Each row has two labels, one from each of two sets.
[  2 -14  -1  -1   7   7  -4   3  -1 -19 -23   8  -6   7   4  11  -5   9
   4   7 -14 -20  14   8  18  -9   8 -10   0  19  14 -31  30   2  -7  -2
  -7  -3 -40  12   5  -3   1  13   0  14 -40  -2   1   1  17  25  -7  -3
   1  -5  -9 -28  22  10  19  -4  10 -17  -9 -28 -23 -15  12  18  -8 -12
  -2  14   7  10   2  12  -5 -29 -13  -1  19 -38 -21  12 -15   4  17  19
  -8  -2 -60  32 -10   1  -2   9  40   0 -16 -21   0  14  15 -21   2  13
   4   6  27  -4   5   4 -14  -1 -15  -5  10   8  14  -3 -12  22  20  -9
 -14 -11  11 -28   2  -1   4  -4   6  19  -3   4   0  -5  12   3   9  10
 -10  12  -3  10   6  11]	[89]/<88>
[ -3 -18   2   2  -5 -14   1  18   6  -4 -15  10   4 -17   6 -18   5  34
 -18  -3   7  -1   4   6 -10  14  -3 -14  -6  11  10 -15  15  17 -18   5
  -8   8 -21  31  -3 -21 -17   8 -17   5 -15  -9  -6 -23  -3  -9  -5   4
   2   6   6  -9  -1   1  -7  14  -6 -16  -8  -2 -35   2  15  25  -7   3
  -6   7  11  -1   7   3  -6 -12 -26  19   4   6 -28  11  -4  -2 -10  -8
 -14   4 -23  23 -12   3 -14 -16  38  12   6   0   5  18   6  -5 -11   5
   3  -1   2  -4  -8  10  -6 -14  -1   3  12   6  -5   2   1  40  12  -9
 -16   9   0 -30   4  11  -1   9  -3  19   5   6  -7   0  -3   4  10  -5
  -6   7  -8 -16  -1   2]	[87]/<80>
[ 15 -11   5 -19   1   1  -3  -3   1  -1   0  12  -9   0 -14 -10   9  12
 -19   5   3  -6   4  -6  18  -3  -1 -11   8  11 -13 -14 -10   2  -2 -11
   0  -9 -14  -7  -8  14  -2  -1  -3   5 -10  -3  -9  -5   1 -20  -2  13
  17  10   8 -13  -2   1 -12 -14 -32  -7  -3  -7 -18   7  10  18 -15  15
  22  11   1   0  11   3   2   2  -3   0   0 -14   1   7  -7   9   2  -9
  10  -9  -9  18   7   1  15  -3  27   4  -5  -3  -5   0  16  -1  -7  -1
   9  16   0  11   7   1 -14  21 -12   8   2  19 -10  -4   3   4  -5  -9
  -5  -4  10 -10   0   2  -2   2   1   8  10   5  -5 -12   4   4   0   8
   5   0 -28  -9   0   1]	[87]/<88>
[-19 -17  -3  -5   8   0   4 -26   7 -14  -2 -21  21  -2 -14 -13  18 -20
  10 -10  -3  -6  26  23  -3 -16   1  13  -3  13 -19  11   6  -3   7 -24
   2  -5 -22   4  -2  -1  11   5  14  18  11   1  -3   2   5   7 -20 -27
 -13   8   0 -14   2   1  23  -8  10   1 -13  -6   9 -14  -4  -6  -5 -32
 -19 -11  -8  16 -22   2  -6   1 -19  -9  18   4  -4  21  13  -1   6   1
   2   2  23  12 -23  25 -48  12 -20  -6 -25   4 -15  -9  29  -2  -9  15
 -21   4  22 -12  17   6   8 -11 -11  -1  -7  -5  51  16  -8  34 -10  -4
  -1  -5 -14   7  -1  -1  25 -10   3   0 -12   2   2 -23  11 -15   6   1
  -4   8  -5  17  -2  -1]	[97]/<88>
[  0 -16  -4  -6   6   9  -3 -18   4  -1 -12   7  -5   8  -1  14 -10   1
   6   4 -20 -11   6   6  16  -3   9  -4  -8  16   1 -19  13   4  -4  -4
  -3   6 -30  33   4   7  18  10   9   9 -18   9   7   0  17  15  -3  -9
  15   0  -4 -28  20   5  11  -8   6 -13  -6 -11 -15  -3  14  12  -3  -8
   8   2  14  23  -5   1   5 -24  -7  -4  13 -34 -23   7  -4   7  15  16
   5  -5 -40  30  -1  -4 -12  16  20  -1 -21 -19   1   3   4  -9   6   2
  -3   2  14   3  10   5 -12  -1  -8  -9   0   4   9  -4  -3  -4  14   0
   3   3   6 -14   4   2   0   4   4  10  -3   1   1  12   3  -7   6   6
 -13   7  15  26   3   5]	[89]/<88>
[-11   3   3  17 -15  35  11   6  12  -5 -19  -8  35  -4   9  11   8   4
  13  -1   3   0  19  19 -32   4   2   4  18  10  -7   1  14 -15 -13 -13
  -7  -3 -20  -3   1   0 -12   6  -1  20   7  -8  -6  -9 -16  15 -22 -11
 -27  19  -1   6   2  -3   7  -9  20   1  -4  -5 -27 -21 -15   2 -19   2
 -33  -4 -13  20   3   4  -2  14   5  15  19  26 -23  11 -20  -9 -14  25
  -5   2   8   6 -23  17 -27 -12 -32  -9 -15  21  -8 -24 -19   2 -12  25
  -7  -3  -2 -17 -29  10   9  -6  -8   8   4   6  23   3   1  16  15 -21
  -8 -34  -1  -8   7 -12 -14  -3   0  18   0  -2 -10 -20   6   6  13  18
  21   1  -3  -4  -2   2]	[97]/<80>
[ -1 -14   5  -5  -9  18   3  -3  22  -3 -23  16  -2   4   0   1  -1  18
  -5  -1 -14  -7  19   4   1   7   7 -15   0  12   9 -23   9   3 -13   0
  -9   6 -29   5   0   9  -2   8   5  15 -27   0   2 -20   1   7  -2   3
   1  14  -5 -23  16  -1  -3  -7   5 -25  -1 -10 -33  -6  10  23 -10   1
   0   4  12   7  -7   3   6 -19 -11  13  10 -15 -29  14 -16   4   5  16
  -4   0 -52  24 -12  -3  -7  -5  29   3 -20  -4 -11  -3  -2 -10  -1  12
   6  11   1   3  -5  10 -13   5  -2  -6   9   9 -11 -13   3   6  20 -12
  -6 -11   9 -29   9   4 -15   9   6  19   0   5  -6   1  16   6  11   9
  -7   5   0   4   8   3]	[93]/<80>
[ -6  -5   3   4  12  -1   9   3  -5  -9 -17   4   4   1   9  16 -17   6
   6  -4  -2 -15   1  15  12   2   1  -3  -4   9  29 -23  28   7  -9  10
  -4   1 -30  16   2  -9   6  13   6   8 -27  -4  12   9  11  18  -3  -5
  -2  -3  -4 -12  22  14  13   6  21  -5   2  -4 -13   0   8   0   0  -4
  -9  -2   7  11 -16   1   9 -32 -11   2  -1 -25 -24   9  -1  -2  17  16
 -15   1 -44  21 -11   0  -1  16   6  -3  -2 -16   5  -6  10  -5  -7   9
  -6  -7   5  -3   2  -1   0 -14  -5  -6   7  -2  19 -11  -8  12  18 -11
   3   5  10 -19  15  -2  -8   3   0  22  -2   5  -1  13  10  -3   9  -3
 -13   9  12  13   1   4]	[89]/<82>
[-12   9   4   9  -7   4  -1  -3  -8   7  -4 -13   4   1   3   2 -12  -9
  12  -6   1 -11   2  21   2 -15   2   4  -3   0   4   9  26   1 -15  -1
  -2  -2 -20   1   6 -24  -4   5   4  -3   0   0   2  -8  -5  12 -14 -15
   7  10 -21   7  15  -1  28  -2  26  -1  -7  -7   0 -25  -5  -3  -7 -13
 -28 -12  -4  12 -14  -2   0  -5  -4  -6  15 -12 -10   0  -1 -15   3  -6
 -13  10   3   0 -19  13 -57   2 -20  -4  -9  -3  -3 -10  -3  -6 -10  10
  -3   1  11 -15  -1   7   9 -22  -1 -12  -2 -11  29  -2 -10  30   8  -4
  -3  -5 -13   0  12  -1   2 -14   9   4 -36   5   5   4   6  10   7   8
  -2   7   9  16  -3   1]	[97]/<80>
[ 11  12  11   2  -8 -15 -11  -1  -6  -8 -14   1 -36  21   3  16  -8 -18
  11   0  -8 -26  -9   8  40 -26  13 -11   1  -1  21 -15  24  -2  -6   1
  11 -10 -26 -17   4  -2   4   8  17  -3 -38  -4   3 -12  -3   4  -3   5
   7   3 -28  -5  21   6  27 -11   7  -3  -4  -7  -9 -30   3   2 -12  11
   4   0   6   7 -13   3   5 -16   5 -17  -9 -66   5  -8 -19  16  25 -25
  -4  -7 -45  19  12   0  -3   9  27   1  -1 -30  -6  -6  19  -6   6  -3
  12   7  18   3  12  12 -15   2   0 -14 -10  -4   1 -12  -4  -1  19  -5
  -6 -14  -4  -7  -2  -9  -2 -18   2   2 -17   2   4  21  14   5   3  14
 -15   7 -23   3   6  10]	[89]/<84>
[ -7  -1  17  -3 -13  -5   6  17   7 -10 -19   9   3 -12  20   2   0  18
  10  -6   9   6   6  10  13   8   3  -4  -5  -7  28 -13  13  -3  33  14
  -1   2  -4  30   2 -20  -5  15  15   2 -39 -21   5 -11   9  -9 -12   2
   1  11   4  19  21   9 -14  14  12 -18  18   4 -27   0   9  -1 -19  11
  -4   6  -9   2 -16   6   5 -22 -15  16 -23   3 -11  11   3  -7  19   0
 -16   4 -62  -6 -21   5   9  -7  -2   2   2  13  -2 -13  14  -4 -13  -3
   2   0 -15   0  -8   2   8 -13  14   2   6 -15  -6  -3  -2  34   0 -11
  -8   3   7 -22  -6  -2 -18   3  -2  20   5   7  -4  -7   7   3  25   9
  -6   5  -9 -13  -6  -9]	[93]/<78>
[  6 -22   4 -20  -2  -9  -5 -12   8   9  -8   9  -8  -6   7 -22   3  19
 -13  -2  13  -3  21  -1  23   0   5 -10 -12  11  -7 -16   4  10 -10  -1
  -8   3 -18  18   2  -8   9   6   7   0 -24  -2  -2 -23  10 -16   7   1
  12  14  -2 -21  11  -1   7   8  -5 -27  -6  -4 -13   4  12  25  -5 -11
  10  -2  12  -5  -6   8   1 -19 -20   6   5 -15 -14  21  11  11  11 -10
  -3  -1 -40  18  -9   0 -20   9  50   7 -20  -4   0   7  17  -4  -4  -8
  -1   8  16  11  21   6 -11  -6  -3   2   7   2 -10  -6   5  31 -10  -2
  -6  14 -16 -16  14  21  11   1   5   9  -3   5   2  -9   8  -7   7  -4
 -23  11  -8  -4  10  -7]	[87]/<88>
[ -8  13  11   9 -23   2  -1  -5   1  -1 -11 -14   3   6  -2   3  -3 -16
  18  -6   2  -9  -2  19  13 -29   2   1   8   0   1  10  21 -14  -7 -12
  16 -15 -18 -12   4 -16  -6   6  12  12  -4 -14  -6 -24  -6  -5 -22 -14
 -14  12 -25  19   1  -7  39 -15  23   2  -7  -4   8 -38 -15  -4 -14  -7
 -18  -4  -7  15  -6   8  -5   8   3 -17   9 -16   1   1 -10   0   2 -18
  -8   2   8  -1  -6  18 -43   9 -12   2 -14  -3  -6 -19  -6   2 -14   9
   3   3   0 -12  -1   7  13 -14   0  -6  -8  -7  22   0  -3  22   4  -5
  -2 -33 -11   5   7 -10   2 -18   1   1 -14  -4   4  -5   8   0   8  22
  17   6 -14   0  -4   7]	[97]/<84>
[  7   2  18  -2 -29  -4 -12 -11   9  15 -18  13 -32   2  -2 -11  -4   0
 -25  -2 -10  -8  -5   4  31 -17   5 -19   7  -1   3  -6   1  -2 -23  -6
  -4   3 -32 -16   4 -14 -14   0   6   2 -25   3 -20 -60 -15 -21  -2   6
   4  20 -14  -3   3 -18  13   0   3 -24  -6  -7 -27 -42  10  30  -8  14
  19   7  19  -7   8   4   0  -8   4  -4   8 -53 -24   1 -32  10   4 -39
   4  -5 -38  13   9  -6 -44  -5  59   1 -16 -27  -9   6 -12  -6   0  -7
  20   3   3   4   0  30 -19   5   6 -16  -1   5 -28 -13   1   6  18  -5
 -22 -26   2 -16   5  16 -13  -8   5   2  -8   7   1   0  11   4  10  12
  -5   6 -29  -9  13   7]	[93]/<84>
[ -2 -21  -8  -7  -3  10  -6  25  22  -7   2   7  17  -6 -13 -21  27  26
 -23   2 -12  -5  19   4 -10  11   2 -10   3  28  -6  -9   3   8 -10 -15
 -10 -13 -19  12 -13   4 -20   9 -25  22   0 -10  -2   3   3   3 -24   5
  -2   8   8 -34   1  -6   0  -3 -33  -8   0 -13 -34   6   3  37 -17 -20
 -18   2  13   2   2   1  -2   9 -30  12  16   9  -3  18  -2   0   2   7
   8   2  25  11 -21   9  -7 -11  35  10  -5   7 -15  23  25   2 -11  20
  -4  -3  14  -1  11   4  -3   2 -24  20  14  21  13  15  -4  46  -3 -15
 -14   1   3 -24  -5   8  12   4  10  19  10  -2 -12 -16  -3   6  -4  -1
   1   6 -18  -7  -1   8]	[87]/<88>
[  7 -23   4 -13   0  -6  -1 -12   6  -5  -2   6  -8  -3  -2 -15   2  13
 -17   1  -3 -12   6   3  19 -11   2  -7  -8  14  -6 -13  11  11  -6 -12
  -6   2 -27  16   6   2   1   6   3  -3 -13  10  -5 -20   4  -8  -5  -5
   5  18  -2 -18  -2  -6  10  -3  -5 -23  -7 -10 -21  -4  15  22  -2 -14
  11   5  13   1   7  13   1 -15 -13   1  11 -29 -16  21   3  11   3  -8
  -3  -2 -32  17  -5  -3 -26   3  51   8 -20 -17   1  18   9  -8  -1  -9
   0   8 -30  -1  15  13 -15  -2  -5  -8   5   9   2   2  -6  24   0  -8
  -8  -5   5 -15  -1  15  18  18   5   7   2   6   6  -3   5  -2   7  -1
 -14   5 -15  -6   9  -4]	[87]/<88>
[  3   4  18   1 -24  -5  -8  16   3   3  -9  10 -15  -7   1 -10  -7   1
 -10  -5   1   0 -21   0  12  -7   6 -14   9  -9  11  -2  -4  -7 -14  -4
  -8   0 -12   3  14  -6 -13  -3  -1  -5 -19   0  -5 -43 -10 -22   2   7
   3  12 -11  13  -3 -12   0  -1   8 -21 -18  -1 -19 -23   5  19  -2  18
  16  17  11  -5  11  11   3  -4   5   3   3 -20 -19   1 -22   1 -19 -19
 -10   6 -34   1  12 -11 -13 -10  43   9   1  -6   2   6 -12  -5  -6 -14
  23   2  -5  15  -7  18 -11   1  10 -11  -6  -5 -26 -11  12  12  11  -7
 -18 -29   5 -12   2   4  -6  -4   2   1  -6   7   3   7   6  11  14  16
   1   5 -22 -20  -2   2]	[87]/<84>
[  1 -18  13  -3  -6   8   6 -23  21  -3 -33  17 -13 -11   4  -1  -3  13
  -6  -3  -1   3   9  12   4  16   5  -1   2   1   7 -15  15  -4  -4  12
  -7   3 -26  12  -1  12   7   6  24   7 -29   9  -3 -22  -1  -6   0   0
   5  12   8  -8  11  -8 -16   3  12 -40  -2  -2 -38  -9  17  -1   5  16
  30  11   2   4   0   5   7 -30  -6  13 -10 -18 -51  16 -20   3   6  -1
  -5  -1 -76  20  -3  -9  12   3  19  -9 -18 -10   7 -22 -15 -15   0  -9
  13   2  -6   3  -9  15 -11   7   7  -7   3   6 -13  -9   8   1   3 -11
 -14 -15  10 -24   7   5  -9  12  -6  22   5  12  -7  -7  11  -2  23  12
  -7   2 -12  -6   6 -12]	[93]/<78>
